[[ 43 -72  21 -49  -6  25 -19 -22 -20 -29 -48  38 -30  13 -51]
 [-43  13 -36  -7 -44 -24  -9  93 -14  23 -33 -27 -28  43  15]
 [ 88 -12 -16 -43 -38   5  19  30  -6  65  -8  13 -25 -33 -38]
 [ -7 -63   7 -20  22   0 -33 -46   2 -60 -24 -64  50  33 -16]
 [ 40 -38  33   9  73 -32  21 -20  30  22  -5  73  -9 -41  16]
 [ 39 -39  25 -12  -9 -69  18  55  -6  13 -43 -13 -66  28 -30]
 [ 22  -9 -21 -63 -60  89 -28 -23 -27   4 -22  22  27  -6 -22]
 [ -7  79  10  40  37 -32 -61  24  10  15  54  38   4 -29  11]
 [ 19 -58   3 -29  39  49  10 -59  19   3 -21  63  43 -35  21]
 [ -5 -35 -10 -26 -17  -4 -69  30 -31 -53 -28 -19 -35  53 -58]
 [-14  44 -11  19  49  20 -40 -29  23  15  47  36  67 -46  38]
 [ 36  -2  48 -50 -67  37  25  -6 -26  25 -59  51 -23  -3  -5]] -> 48

[[-18  80  48  55 -41 -84  18 -50  29 -39 -53 -23  54  37]
 [-20 -83  57 -54  33  17  71  -9  68 -16  -3  58 -17 -44]
 [ 26  -7 -42  22 -52 -66  15 -74 -51  35   4   4 -16 -22]
 [-66  31 -15 -52  -4 -18 -24  59  55 -36 -31 -58 -84 -23]
 [-60  37  52  -4 -68  35  55  61  79  56  45 -11 -46   2]
 [-82  17  63  -8  67 -56 -46 -27  69  24 -27  72 -31 -23]] -> 63

[[ -4   2  22 -58 -33   9]
 [-72  19 -15 -10   6 -18]
 [  2   0   0  -1   3   3]
 [ -1   0  -1  -1   2   1]
 [ -2  -1   0   0   2   1]] -> 0

[[ 65  10 -35 -48 -22  19  14  13  45]
 [ 67 -21 -16 -77   4 -13  70  26  46]
 [ 22 -34   6  13 -64 -35 -69 -41  58]
 [-20 -47  38  13  -4 -53  -4 -20  11]
 [-27 -62  64  25   5 -72   5 -22  16]
 [ 22 -39  10  19 -72 -40 -80 -48  63]] -> 10

[[  2  11   4 -74  10 -12  28  10 -19]
 [ 20   4  23 -60  -4 -24  52  12 -25]
 [ 16  12  -5 -41  -1 -15  64 -12  -3]
 [ 14  19   3 -53 -10 -29  47 -23  -9]
 [ 20   8  -8 -50  -1 -25  27  -2  -1]
 [ -4  14 -33 -66   3 -29  52  15  16]] -> -33
---
[[ 32 -53  -7 -55 -51  80]
 [  1  45  91  49  -8 -48]] -> -8

[[-48   6 -75 -10]
 [-20  25  -7  45]
 [-57   5 -45   4]] -> -45

[ 88 -54 -75 -34  27  36] -> 27

[ -4  71  47 -23  -6  27] -> -6

[[54 76 12  0  6]
 [ 2  6 59 73 11]] -> 73

[ 24 -31  96 -17  -1  10 -37] -> 10
---
68 -10 -18 88 96 93 => 96
37 94 43 39 => 43
-35 -72 -5 68 => -5
-3 -57 -57 -26 -80 5 21 => 5
89 -71 -37 -74 -69 -67 => -69
-75 20 -23 52 => -23
-11 -46 -8 96 -16 -67 => -16
---
[-14.96  -5.98   2.32  -2.56 -10.07  16.20 -12.10] | -14.96
[  9.87 -12.73   1.39   2.76] | 9.87
[ 0.03 -0.13  0.14  0.04] | 0.03
[ 0.100  0.998  0.341 -1.684  0.176  0.085] | 0.100
[-1.9  1.7  0.9 -1.3  0.7  1.3  0.6] | -1.9
[ 1.374 -0.916 -1.674 -0.881  1.111] | 1.374
[-15.04  12.66  18.32  12.41  -9.19] | -15.04
---
-14 85 52 1 43 60
22 6 -15 -31 -35 19
18 -5 -42 -62 -56 5
⇒ 1

-13 -60 -100 -68 21 32 ⇒ -68

77 -17 -35 5 -50 -37 ⇒ 5

95 -53 62 29 59 -85 ⇒ 29

-33 -41 -92 -56 -88 -5 ⇒ -56

-6 21 -12 -79 12 17
33 -15 5 0 -6 30
⇒ -79

-18 86 -12 -5 -98 -93 ⇒ -5
---
[[108  86 117  76  86]
 [ 40  88 208  47  20]
 [133 118 238 122 108]] --> 47

[373 426 755 742 213 588 518] --> 426

[286 546 773 370 190] --> 370

[[147 126 165  75  98 149 212]
 [ 46 157 109 149 129   5  84]
 [155  80 164 114 105 153  88]] --> 75

[ 40 101 200  53  45 191] --> 53

[ -4 -40   8  49  17  30] --> 8

[[253  83 189 181  84]
 [196 213  46 110 226]] --> 84
---
11 -10 -6 24 -77 yields -77
-49 40 -92 -13 yields -13
-54 94 -86 -52 yields -52
-24 -52 77 -42 -32 34 -100 yields -100
85 81 44 -17 80 yields 80
78 -75 -29 69 -91 5 yields 5
-12 51 -46 96 88 yields 88
27 -61 -78 -45 62 -26 yields -26
-37 29 -89 -69 -7 -92 yields -92
-44 88 -12 -13 26 yields 26
---
[8 2 4 5 6 2 3] >> 4

[[  1 -42   8 -38]
 [ -1   6   6  42]] >> 8

[[ 799  -99  -91  -99]
 [-177  183 -827 -598]] >> -91

[916 873 929 837 219 945 932] >> 929

[[112 771 308 216]
 [195 163 181 155]] >> 308

[[ 521   63 -194   19 -530]
 [-274  822  -91 -184 -119]] >> -194

[ -3  31  14 -14 -29  33  -4] >> 14

[[3 6 2 4]
 [7 1 4 3]
 [6 5 4 5]] >> 2
